Below is a small trained network, with its code and all its weights. Each question gives an input and a class and asks what happens when units are switched off, that is, made to give their printed mean instead of their output.

import numpy as np


def w(rows, s, z=0):
    codes = np.array(rows[::2]) - 128.0
    scale = np.full(codes.shape[1], s)
    scale[-1] = z or s
    return codes * scale


def f(y):
    return np.maximum(y, 0)


def log_softmax(a):
    a = a - a.max(-1, keepdims=True)
    return a - np.log(np.exp(a).sum(-1, keepdims=True))


def net(x, mask):
    res = np.array(x, float).reshape(1, 3) / 4 @ E
    y = f(res @ A[0][:, :-1].T + A[0][:, -1])
    res = res + np.where(mask, y, B[0][:, -1]) @ B[0][:, :-1]
    return log_softmax(res[-1] @ U[:, :-1].T + U[:, -1])


A, B = {}, {}
E = w([
[176,183,123,117,10,157,138],'x0',
[209,150,63,113,152,32,182],'x1',
[113,196,89,191,173,197,188],'x2',
],0.011)
A[0] = w([
[144,165,114,120,70,142,135,76],'N1',
[91,102,209,140,111,163,84,124],'N2',
[126,171,141,108,69,138,146,89],'N3',
[159,175,158,118,33,167,125,81],'N4',
[59,138,165,155,87,191,78,116],'N5',
[66,139,206,158,112,166,80,85],'N6',
[98,75,146,149,205,111,124,80],'N7',
[135,72,163,82,81,85,84,67],'N8',
[150,157,157,125,72,142,142,80],'N9',
[209,173,44,93,152,4,204,34],'N10',
[109,93,122,145,189,117,119,80],'N11',
[138,22,183,2,78,54,45,71],'N12',
[160,126,108,130,134,93,166,250],'N13',
[102,215,72,248,185,224,209,74],'N14',
[76,110,190,161,109,199,106,46],'N15',
[174,151,144,119,40,153,162,141],'N16',
[71,116,148,123,114,197,108,196],'N17',
[123,76,130,161,180,113,131,83],'N18',
[106,108,164,116,121,186,99,72],'N19',
[173,167,111,138,49,150,110,91],'N20',
[154,161,126,143,60,145,119,68],'N21',
[62,92,117,147,222,100,91,117],'N22',
[142,156,124,124,91,140,121,90],'N23',
[132,167,97,137,167,184,160,68],'N24',
[68,106,179,132,102,200,103,61],'N25',
[122,86,131,128,201,120,123,75],'N26',
[92,73,161,158,227,97,131,105],'N27',
[115,74,171,146,198,112,152,78],'N28',
],0.0094,0.013)
B[0] = w([
[99,161,47,111,109,143,101,148],'N1',
[170,90,108,139,174,108,165,186],'N2',
[94,143,84,108,100,152,135,149],'N3',
[104,153,69,86,108,173,99,169],'N4',
[173,80,85,131,179,108,156,195],'N5',
[161,91,71,147,167,102,153,177],'N6',
[98,156,61,102,92,175,120,167],'N7',
[89,176,150,184,83,75,56,162],'N8',
[105,153,71,107,101,154,110,145],'N9',
[210,46,3,187,212,61,163,214],'N10',
[85,159,57,94,102,150,106,152],'N11',
[89,172,200,216,66,65,47,213],'N12',
[168,33,196,108,177,186,166,254],'N13',
[76,173,224,232,40,31,1,233],'N14',
[167,97,51,147,163,65,127,166],'N15',
[109,120,101,78,98,197,116,192],'N16',
[188,51,151,128,168,121,173,227],'N17',
[126,139,70,116,89,161,104,151],'N18',
[156,126,76,152,163,87,152,151],'N19',
[73,153,45,71,95,186,116,166],'N20',
[92,161,58,106,98,135,113,148],'N21',
[105,160,78,72,69,210,125,199],'N22',
[99,136,89,106,114,133,110,140],'N23',
[102,140,120,162,92,86,75,154],'N24',
[185,104,30,145,173,49,160,169],'N25',
[103,138,49,106,83,152,110,154],'N26',
[92,133,87,83,84,179,119,193],'N27',
[96,155,47,98,89,162,112,159],'N28',
],0.0092,0.013)
U = w([
[193,98,80,139,195,97,151,90],'0',
[82,149,89,50,87,224,118,126],'1',
[89,155,196,194,82,72,78,119],'2',
[165,85,255,77,178,218,178,249],'3',
[111,176,164,110,145,134,160,105],'4',
[115,189,148,85,153,116,159,109],'5',
[116,177,156,74,141,117,160,108],'6',
],0.015,0.021)

Each question gives the input, the list of numbers given to net, and the class t.
The units are the neurons (one row each of A and B). Each row of codes is followed by its name. A weight is (code - 128) times the scale printed after its matrix; where a second scale follows, it is the last column's (A, B and U).
mask holds one flag per neuron, in row order. A switched-off neuron (its flag False) gives its mean, the last column of its row in B, instead of its output. The means were averaged over made-up inputs and are rounded, as every weight is.
A unit's drop is (log p(t) with every unit on - log p(t) with that unit switched off) / (log p(t) with every unit on - log p(t) with every unit switched off).
most important unit: the unit with the biggest drop
top k neurons: the k neurons with the biggest drops, biggest first
drop when u is switched off: that unit's drop, to one decimal
input [4,3,1], class 1: most important unit -> N17
input [-3,-2,-4], class 2: top 4 neurons -> N12, N13, N8, N16
input [-8,-5,8], class 1: top 2 neurons -> N22, N27
input [8,4,7], class 1: top 2 neurons -> N20, N16
input [7,6,8], class 2: top 2 neurons -> N14, N22
input [6,-3,-8], class 2: top 2 neurons -> N12, N8
input [-8,4,-8], class 1: top 3 neurons -> N14, N22, N27
input [-1,-3,-3], class 3: top 2 neurons -> N14, N10
input [5,2,-5], class 1: top 4 neurons -> N14, N16, N20, N4
input [-8,7,-3], class 1: top 2 neurons -> N22, N27
input [2,1,8], class 2: drop when N14 is switched off -> 0.3
input [-6,2,-8], class 2: drop when N12 is switched off -> 2.5
input [2,-7,4], class 0: drop when N18 is switched off -> 0.0
input [6,5,-8], class 2: drop when N12 is switched off -> 2.8
input [1,-4,1], class 0: most important unit -> N13
